Known rows, with every way that one mark hangs from another:
K762(K128(K233(K220 K516(K811)))): [ 271  644   93  100 -135  -86  -90  -66    0  135 -116 -103  -11  -37
   54   28   62  121  -62   36  100  104   96  177 -134 -127  118 -165
  -12   23  -46   92   -8 -438 -117  410  -82  -55  191   12  -48 -106
  -42  -36 -126  -28   39  340  224]
K811(K220 K233(K128 K516(K800(K75)))): [ 157  200   28  246 -102  108 -215  -56   95   28   -9   30  224  -74
 -162 -165  182   41   75  243  -33 -139  122  134  142  -68  140 -124
  289   69  124  -80   42  194  -44  425  227   69  132  110 -132  108
  -99  -68  103 -268  -46  481  128]
K168(K398(K242) K762(K128(K811(K233)) K220)): [  59  354 -259   94 -213  -39 -281  248  205  -13  -49   79 -189   33
  -84  -87  -42    7 -106  -39   99  -16  -32 -111   71   98  173  144
  258   50 -121  -62  142 -133 -187  111  367   57   21   89 -135  247
   -1 -129 -134   29 -186  -92  169]
K128(K233(K220) K811): [ 240  416   -8  -79  -87 -105   -8  -57  -19 -117 -116  -48   -2   91
   57   55   20  144   -3  -44  233  -21   30   97 -113  -61  113 -193
  -61   41  -84  101  -29 -243  113  150   14  -80  225  203  -70 -132
    5  -79  -75   36 -115  136   89]
K811(K233(K128 K220 K516(K800))): [ 153  321  104  320 -164   36  -97 -112   87  161  -95   52   83  -93
 -148  -14   93   73   -7   55   30   13  267  131  -24 -158  108 -218
  324  130   84  -22  -50  -15  -37  450   73   -3  214  -50 -114 -126
  -57   11  194  -74  -88  478  199]
K168(K762(K128(K811) K220)): [  11  285 -251   50 -160  -71 -155  190  141 -163    5   17 -250  108
  -27  -85  -30    0    6  -98  169  -18   30   -8    9 -101  -18  114
   29   49   39   -8   97   93 -129  135  156   22   78  109  -10  188
   17 -115  -97   -5  -39 -165   53]
K873(K75(K495) K811(K220(K233))): [ 108 -356    5 -235  162  129 -229 -142 -300  -93 -125  -66  149   49
   80 -326  103 -185  218  263  -48  112   44  367   20  183  -17  134
  -75   -1   90  -36    1  -35  -40   75   79  170  115  137    9   17
   25 -123   66  152   56  110  169]
K128(K233(K516(K800(K75 K495))) K811(K220)): [ 356  717  -82  124  -64  -10 -150   42   47 -340  -24  -82  166   17
  -11 -340   82   49  111  215  219 -274 -279  154   12  -41  206 -292
    0  -24   -5   46   64   36   38  534  121  -40  236  354 -188  169
  -38 -136 -229 -247  -65  317  157]
K762(K128(K811(K233(K516(K800)))) K220): [ 156  409 -221  247 -204  -88 -347  134  145   61   53   95 -179  -24
 -162 -230  -14  -38  -47  -75  271 -149   97   19   87 -128   66 -142
  151   26   67  -72   31   55  -48  337  220  -18  205   23  -42  209
  -50 -113   78 -164  -13  119  150]
K762(K128(K811) K220(K233)): [  53  300 -227   41 -112 -140 -205   25  110 -106    1  -26 -246  103
   -9 -167  -54   25    6  -22  220  -64   43   11  -15  -35  -34  117
 -184   67  -21  -60   17  -53 -140   76  136  173  195  134   84  149
  -61  -66  -12    9  -64  -86  -77]
K398(K168(K762(K128(K233(K516(K811))) K220))): [   5  811 -125  234 -127 -129    6   90   48   35  -12    8 -237  -42
  -10  -10   38  136  -31  -14  111   84  -13  149 -165  -94  149   63
  193   -8 -109   24  115 -165 -140  318    0 -120   79 -132 -166   43
  -49   79 -120    5  -43  218  348]
K242(K128(K233) K398 K811(K220)): [  57   36  -33   59   90   91 -151  -57 -175 -112    5   25  359   28
  -23 -307   81  -62   56  156  109    8 -429   31  110  224   77  -42
  115  -48  169   55  -55 -258   87  -20   13  -16  259  197   -5   -8
 -172  -47  176  -79  -22  658   19]
K800(K495(K516 K811)): [  72  212 -103   53  -29  -19 -312  -20  140 -321   15  -36   17  -56
  212 -140  -18    6   86    0   52  -38 -450  121 -177   74   55 -156
  -11   54 -279  -12   -7   40   -9  -67  -58 -112   61  142 -103   45
   17  -89 -193 -203 -126 -135  133]
K398(K168 K242(K128)): [ -72  247 -136  142   22   27   58   48 -156   74  110  -22 -157  -53
  219 -154  -64  -53  -98   30  -98  -32 -448   14   59    0  217   71
   63  -17  -22   58    5 -153  -77  -57  -59   73   23 -257  -52  125
  -59   69  -72  226  -60  399  113]
K800(K75(K495(K811)) K398 K516): [ 129  325 -103  -96   37   62 -248   99  102 -436  116  -12  256 -184
  -21 -245   11  204  109  289   62 -245 -535  121   93   98  129 -271
 -172  -29   66  -34   21  156 -193  115 -264  105   33  198 -191  593
 -157 -195  -64  -89  107  465    7]
K128(K811(K233(K220 K516(K800(K398))))): [ 295  602  -26  145 -154  -74 -225  -15   53  -17  -34   96   68 -110
 -144 -174   29   17  -16   34  240 -214  -28  -10   62 -102  169 -287
   25   79    4   27  -69   18  -93  430   97   21  236   57 -129   13
   20  -81   41  -34   -2  466  223]
K495(K516(K800(K398)) K811(K233(K128 K220))): [ 240  239  -39  205 -166  -56 -545 -122  206  -67   38   44  119 -211
  -54 -144   89   91   56  -52  106  -37 -150  124    4  -73  197 -240
  123  159 -230  -89  -80   36  -85   69   -4  -36  216   85 -204 -121
   -9  -95  107 -221  -90  316  177]
K800(K398(K242) K495 K516(K233 K811(K220))): [ 270  481  -90  182   59  -89 -356   -9   13  -37  -77  -13  123 -180
    6 -501  -11   44   94  183  -45  -57 -550   -7   12   15  279   78
 -321  -40    8    1   58  -62 -228  303  205   72  -44  112 -115  145
   10 -101 -338 -130   33  198  238]
K128(K233(K516(K800(K495))) K811): [ 262  644  -86  151  -80  -72  -97   61   53 -152  -23   -8   -1   -5
  -41 -237   -3   52    9  -16  313 -165 -234  117 -100  -76  159 -346
   80   -9  -39   65    0  -85   94  386  -60 -126  201  162 -169   70
  -15  -38 -121 -114  -48  167  247]
K233(K128 K220 K516(K800(K495) K811)): [ 292  607  148  380 -109   22 -119  -43   74   19 -142  -88   61 -179
  -81 -188   64  109   23   38   59   71  -37  171 -142 -281  102 -246
  152   81  101   45  -92 -146 -269  588  -87  -54  165  -78 -145 -240
   61    3 -103 -169   15  296  235]
K811(K233(K220 K516(K800))): [ 140  397   68  211 -142  -39  -94  -64   -6  100  -31   27   78  -68
 -119  -63   41  -33  -32   80   53  -49  167   91  -21  -57  113 -204
  277   54   30   -1  -31   18  -44  388  139  -18  170  -19  -61 -107
  -25  -11  107  -20  -74  369  180]
K516(K233(K128) K800 K811): [ 112    6  -13  138  -56 -126 -403   16   24  266   44   60  -38 -137
 -195 -160   94   30  -78 -125  163   75   98  124  -24 -237  130  -51
  228   26   71  -70   -9   22    7   18   10  -35   -1  -90   26 -384
   67   14  163 -155   80 -101  174]
K495(K811(K220(K233(K128 K516(K800(K75)))))): [  92  395   -2  132 -118   30 -251 -166  105 -202   63  -60  133   32
   29 -234  176   51  144  245   31 -175  -93  233    7   -1  107 -114
  130  134 -106  -59    4  184 -142  391  131  230  142  238  -44  -27
 -138  -82   38 -114  -59  487   97]
K128(K811(K233(K516))): [  74  280  -67   -3  -95  -14 -128    8   27   41  -71  133   -8   43
  -13   17   48   38  -45   30  195 -146    4   26  -50   20   61 -183
  163   63    6   39  -20   24   65  153  132  -42   83   40  -41  124
  -32  -70   22  -63  -67  171  250]
K800(K75(K811) K398 K495 K516): [ 228  423 -127   83   72   91 -246  112   42 -401  -12  -55  403 -289
  -72 -364   -5  226  137  377   10 -229 -619   41   63   38  142 -183
 -198  -55  222  -25   10   19 -155  234 -226  190   82   93 -189  645
 -164  -59 -214 -221   69  372   -8]
K233(K128 K220 K516): [ 110  318  144  211 -110   91  184 -166  128   -4 -193   35   35  -27
   55  146   63  145   60   80  -73   71  230  103  -96 -159    6 -136
   24  147   18   49  -44  -99  -61  540  -37   62  190  -47  -76  -99
  -52   13   60   59  -54  504  141]
K800(K75(K811(K233)) K398(K168 K242(K128))): [ 113  335 -221  115   51   72 -341  114 -221  -21  123  -21  214 -269
   52 -301   17   97  -91  320  -85 -151 -659   41  142  105  374    0
  182  -23  167  -11  -15 -156 -138 -206 -117  160  115 -271 -149  515
 -157   32  -50  -20 -125  754  124]
K495(K516(K800(K75(K873))) K811(K220)): [ 139 -139 -127  -96  -16  -66 -538  -42   77 -322  162  -78   92  -51
  103 -243   73  -14  134  274  -35 -165 -364  225   47   72  118 -182
   98  -12 -193  -85   47  294 -145  -43   -2    7   32  314 -120   74
   18 -264  -76 -217  -58  -61   66]
K398(K242(K811(K233(K128)))): [ -86 -132  -61  108  -57  120 -319   20  -78  141  -89   68  133  -72
   13  -41   63   71  -92   20   50  190 -191   26   57    0  109   19
  421   79  156  -11  -45 -159   10 -151   30  -17    5  -87  -53  186
 -123    7   44 -120 -170  137  220]
K800(K75(K398 K495) K516): [  31  115  -55 -154  117   43   -8   37   65 -281   51  -35  149 -123
 -135  -78   31  171   46  279   95 -221 -284  113   94   66  114 -131
   20  -33  107  -12   41  219 -211  217 -209   21   35   27 -105  580
 -142 -118  -69   33  135  350 -109]
K811(K220 K233(K128 K516(K800))): [ 133   49   64  323  -89   49 -171 -133   66  195  -67   74  102  -38
 -150 -169  134   -8   70  112  -49  -57  190  100   57  -62   94 -115
  265   82   78  -63  -15  100  -13  343  245  -55  106   53 -105  -50
  -43  -34  177 -178  -60  410  212]
K873(K75(K495) K398(K168 K242) K811): [  38 -109   -8 -225  199  315 -123   79 -298   39  -42  123 -127 -163
  235 -169   21 -155   84  138 -106   81 -197  279  130   39  211  -21
   46  -70  -88   -4   54 -278   77   40 -104  111  -49 -292 -224   47
   26  -49   89  350  161  101  363]
K220(K233(K128 K516(K811))): [  35  292   75   85  -66  -44  -46 -152   50  153  -98   -3   -4  -33
  -35   14  124  157  -17   82   45   81   67  156 -162  -53   20    9
  111  117  -10    4  -77 -110 -250  253  -42  142   27  -92   -3 -135
  -60   58   21   -1   28  240  228]
K220(K233(K516(K800 K811))): [  62  385    8   51  -82 -172 -157  -54  -65  132   81  -42  -30  -53
 -107 -183   72  -28  -66   56  130  -34  -59  131  -83  -28   78  -46
  166    2  -50  -11  -63    2 -279  240   23  102  -22  -60   39 -187
   -4   33  -17   40  112   68  212]
K495(K811(K220 K233(K128 K516(K800(K398))))): [ 213  249   31  308  -95   53 -408 -137  146   59   -7   87  173 -110
 -125 -291  141   37  133   63   35 -148  -78   78   77   -5  150 -207
  118  129  -56  -66  -51  101  -60  265  167  -33  143  107 -182   -7
  -49  -90  147 -248  -57  640  245]
K233(K128(K811) K220 K516): [ 179  409   56  117 -146   53  100 -119  126  -80 -205   72  -51   35
  101  121   62  168   43   19  107  -32  142   86  -98 -216   24 -229
  -32  162   -1   94  -70 -101  -27  533  -15   40  213   38  -69  -82
  -13  -68    5   63  -38  396  201]
K873(K75 K398(K168 K242(K128(K811(K233))))): [  29  217 -183 -118   29  222 -262  160 -136  142   45  144 -123  -71
  154 -226   12 -128  -85  -50  131 -166 -358  143  251   43  295  -92
  204   21  -95   20   32 -214   90 -163  161  168   90 -206 -174   66
  -43 -114   94  202   27  281  352]
K495(K516(K800(K398)) K811(K233(K220))): [ 226  316  -75   96 -144 -131 -537  -74  112 -126  102   18  117 -184
  -25 -190   39  -13   33  -25  127 -100 -249   84    5   27  202 -224
   76   83 -283  -68  -59   67  -92    5   62  -52  174  117 -149  -98
   23 -117   20 -168  -80  204  160]
K762(K128 K220(K233(K516(K811)))): [  62  483  -86  153 -118 -139 -150  -28   95   70  -26  -49 -154  -21
  -56 -129   14   55  -18   55   70   66   88   98 -100  -26  -25  136
  -54   41  -17  -52    1 -130 -343  322  113  163  112  -69   64   52
  -73   -3  -60  -32   24  132   99]

Rows:
[ 176  -11  -65   73  -44 -204 -258  -86    1 -132   22   50  -33 -124
    2 -133  -40  -60  -15  143   -1   21   34  214 -123  -81  148 -184
   96   11  -87  -84   10  142  -12  126  -54 -146  179  109   -8 -151
   74 -108  178   57  -69   35  150] -> K75(K495(K516(K233(K220) K800)))
[ 155  404   53  -10  -47  -94  -14  -37  -21  121  -56  -19   64  -33
  -31   44   95  145  -48   -9  116   68  -24  147 -145    6  109 -132
  117  -29  -75   70  -17 -232  -42  218  -42 -105   26  -37  -89  -94
  -26    2 -103  -66   33  209  281] -> K128(K233(K516(K811)))
[ 126  381    7    0  -59 -166 -204  -45   -8   52  -67   33   67 -104
  -36  -94   32  108   -8   50  115    8  -52  122 -100 -114  115  -84
  -62   -3   32   26   17  -57  -42  268   94   74   30   45   38 -199
  -21  -60  -42   10   75   52  170] -> K800(K516(K233(K220) K811))
[  91  -27   57   95  -41    6 -324   -8   11  292  -76   10   78 -102
 -168   -3  132  148  -72  -44   79  124   86   93  -54  -72   74  -22
  299   61  122  -33  -64 -121 -100 -142   42  -86  -18 -104  -71 -120
    9   -1   71 -255  -32    5  167] -> K516(K811(K233(K128)))
[ 147  -77 -184  -54  -52  -74 -380   61  -40 -233  165  -39  172 -192
   13 -157   63   22    6  203    6 -105 -318  155   45  -30  152 -151
  197  -67  -55  -87   -1  136  -68  -15 -103   27   13   28  -46  193
  -42  -93  -60 -158   63  -85   67] -> K495(K516(K800(K75(K811))))
[ 169  259 -211  -77  -62  -63 -104   83  -92   13   53  -65  -51   93
  136 -152   -7   50 -118  -86  156  -29 -407   84   31   55  241  -66
   55  -11   -9  113   -7 -282   22  -41   19   36  134   29  -57  163
  -74 -105 -148  123  -89  324  150] -> K398(K242(K128(K233 K811)))
[ -47  -91   -9  111  -72  143 -284   56   57  123 -144  134  210 -145
  -54  -11   49   92 -114   48   43  117 -162  -68  104  104  122  -32
  425   66    7  -54  -19 -293   11  -68   77   33   -8  -36 -131  115
 -106   14   85  -80 -171  159  214] -> K168(K398(K242(K811(K233(K128)))))
[ 104 -287    5 -179   77  225 -373   46 -115  139  -93  109  225 -139
  -97 -104   84  -27   41   96   -2   -8   72  210  111  124   88 -129
  295   -1   46  -84  -10 -167  141 -237  109   64   41  -97 -102   14
  -44 -116  250  -49   36   32  237] -> K873(K75(K811(K233)) K398)
[  90 -498   17 -189  189   63 -254    3 -216   -8  -84   10   28  -69
   11 -117    2   24   72  307  -78  117  -60  242  -97   96  -35  -93
   79  -57  271    1  -25  -61  -57 -104 -319  -18   23  -48  -90  201
   46  -91  153   92  -19   35  104] -> K75(K495 K873(K811))
[ 157  133 -213   -1  105   -4 -206   24 -144 -343   80   -7   62 -312
  227 -159  -41  160    8  450 -210  -69 -680  115  -22   58  344  -85
  -40  -64 -105  -54  -10  -56 -264  -94 -371  -61   -2 -142 -230  594
  -52  -58 -172   65  -41  367  211] -> K800(K75(K495(K516) K811) K398(K168 K242))
[  89  128 -208  -51  -58   -8 -117  113  -87   -5   68  -32 -107   64
  170 -185  -36  -45 -109  -60   75  -67 -427    6   88    0  160   -7
   15    9   51   96  -30 -124 -108  -24   57  109   48  -53   19  175
  -19 -123 -155  153  -19  227  101] -> K398(K242(K128(K811)))
[ 226  755 -144  378 -147  -53 -308   83  211 -193   47  -82  -66  -51
  -38 -342  -42   48   77  -71  211  -41 -186  176 -105  -48  110 -239
   73   13  -98  -42   62 -138    7  399   -9 -103  302  125 -164  153
 -108  -65  -78 -257 -135  299  129] -> K762(K128(K233(K516(K800(K495(K811))))) K220)
[ -51  168  -41  -19  -86   24   77  121   86  -37  -31   29  -31    6
   17   44  -13  -22  -73   46 -125   45 -126  -88   20  151  157  135
  233   13 -205    4  107  -89 -177  127  148   85 -160   13 -128   22
   32  -13 -167  227  -83  -18  168] -> K168(K398(K242) K762)
[ 153  208   -8  132  -30    2 -350   11  130  193  -42   78  206 -255
 -254 -169  113  252    7   26  114  -37 -193   23   86  -55  138  -91
    5   36  145  -49  -52  -64 -199   85  -30   75  -27  -48 -195  201
  -96  -30   15 -241  141  273  190] -> K800(K398 K516(K811(K233(K128))))
[  45  378 -124  140 -134  -56   55 -111  215 -126 -131   94 -139   79
  -41   -3   42  193   81   11  157  -28  154   85 -122  -62  -39   14
  -30  160  -31  -33  -36   56 -123  426  142  184  218   38  -31   60
  -99  -15   74   28 -123  287  124] -> K762(K220(K233(K128(K811) K516)))
